Below are the code and all the weights of a small trained network. Each question names an input and a class and asks about switching units off, where a switched-off unit gives its printed mean instead of its output.

import numpy as np


def w(rows, s, z=0):
    codes = np.array(rows[::2]) - 128.0
    scale = np.full(codes.shape[1], s)
    scale[-1] = z or s
    return codes * scale


def f(y):
    return y / 2 * (1 + np.tanh(0.7978845608 * (y + 0.044715 * y**3)))


def log_softmax(a):
    a = a - a.max(-1, keepdims=True)
    return a - np.log(np.exp(a).sum(-1, keepdims=True))


def net(x, mask):
    res = np.array(x, float).reshape(1, 2) / 4 @ E
    y = f(res @ A[0][:, :-1].T + A[0][:, -1])
    res = res + np.where(mask, y, B[0][:, -1]) @ B[0][:, :-1]
    return log_softmax(res[-1] @ U[:, :-1].T + U[:, -1])


A, B = {}, {}
E = w([
[45,232,143,83,89,188,209,118,7,153,133],'x0',
[72,126,106,88,167,165,59,84,133,11,38],'x1',
],0.012)
A[0] = w([
[175,122,139,142,114,137,188,254,154,126,172,145],'neuron 0',
[127,161,104,151,136,165,164,107,60,117,156,56],'neuron 1',
[158,129,136,171,61,110,125,167,124,173,165,63],'neuron 2',
[147,62,144,130,118,140,132,175,204,70,193,208],'neuron 3',
[208,109,69,148,206,92,62,140,184,100,99,219],'neuron 4',
[74,156,142,124,99,164,145,103,122,156,128,72],'neuron 5',
[103,147,157,132,69,153,155,109,95,124,112,75],'neuron 6',
[75,106,74,116,103,129,54,71,122,81,118,61],'neuron 7',
[136,64,153,153,118,126,209,134,104,162,163,255],'neuron 8',
[85,119,97,129,118,172,70,46,138,79,67,170],'neuron 9',
[180,101,127,146,174,111,105,124,188,157,103,55],'neuron 10',
[76,176,129,76,152,112,191,140,87,114,140,199],'neuron 11',
],0.0083,0.0071)
B[0] = w([
[101,169,130,135,116,192,155,130,166,146,63,196],'neuron 0',
[125,99,154,177,68,64,195,105,154,81,95,163],'neuron 1',
[220,183,106,149,13,129,210,97,213,155,34,175],'neuron 2',
[58,61,137,90,146,107,84,147,90,145,136,210],'neuron 3',
[40,128,190,110,141,117,159,167,115,135,87,255],'neuron 4',
[163,102,163,212,80,75,199,137,106,66,69,161],'neuron 5',
[143,114,146,180,93,48,197,121,135,56,139,162],'neuron 6',
[161,176,122,143,35,147,216,48,171,135,57,167],'neuron 7',
[44,193,122,83,147,167,132,162,161,167,125,225],'neuron 8',
[142,207,137,72,85,168,143,151,153,156,116,210],'neuron 9',
[123,58,170,199,54,84,174,111,135,90,76,177],'neuron 10',
[41,98,254,115,169,75,79,186,115,136,104,214],'neuron 11',
],0.0092,0.014)
U = w([
[132,58,185,161,122,26,147,129,103,100,116,67],'0',
[163,192,110,103,79,202,158,62,195,144,93,75],'1',
[92,141,148,42,255,201,86,187,71,152,182,254],'2',
[195,102,27,153,147,119,122,140,69,100,142,71],'3',
[253,119,46,165,165,102,99,79,145,97,167,79],'4',
[201,91,74,168,121,108,121,52,121,109,171,80],'5',
],0.0094,0.0071)

Each question gives the input, the list of numbers given to net, and the class t.
The units are the neurons (one row each of A and B). Each row of codes is followed by its name. A weight is (code - 128) times the scale printed after its matrix; where a second scale follows, it is the last column's (A, B and U).
mask holds one flag per neuron, in row order. A switched-off neuron (its flag False) gives its mean, the last column of its row in B, instead of its output. The means were averaged over made-up inputs and are rounded, as every weight is.
A unit's drop is (log p(t) with every unit on - log p(t) with that unit switched off) / (log p(t) with every unit on - log p(t) with every unit switched off).
The circuit of an input: a set's keep is (log p(t) with only the set's units on - log p(t) with every unit switched off) / (log p(t) with every unit on - log p(t) with every unit switched off). Starting from all 12 units, units are removed one at a time, each time the one whose removal leaves the highest keep (on an exact tie, the one counted first), for as long as the keep stays at least 0.8.
units of the circuit, in order: the units of the circuit, biggest drop first
top k neurons: the k neurons with the biggest drops, biggest first
drop of u: that unit's drop, to one decimal
input [-6,8], class 1: units of the circuit, in order : [neuron 9]
input [2,-3], class 2: units of the circuit, in order : [neuron 7; neuron 10]
input [-5,8], class 1: top 2 neurons : [neuron 7; neuron 9]
input [-1,-4], class 1: top 4 neurons : [neuron 11; neuron 2; neuron 4; neuron 0]
input [-5,7], class 1: top 3 neurons : [neuron 9; neuron 7; neuron 11]
input [0,-4], class 1: top 3 neurons : [neuron 11; neuron 2; neuron 4]
input [3,-1], class 2: top 2 neurons : [neuron 10; neuron 2]
input [1,3], class 2: top 2 neurons : [neuron 2; neuron 10]
input [8,6], class 0: drop of neuron 11 : 0.3
input [8,-6], class 0: drop of neuron 11 : 0.7
input [4,2], class 0: drop of neuron 10 : -0.1
input [-3,1], class 2: drop of neuron 11 : 0.0
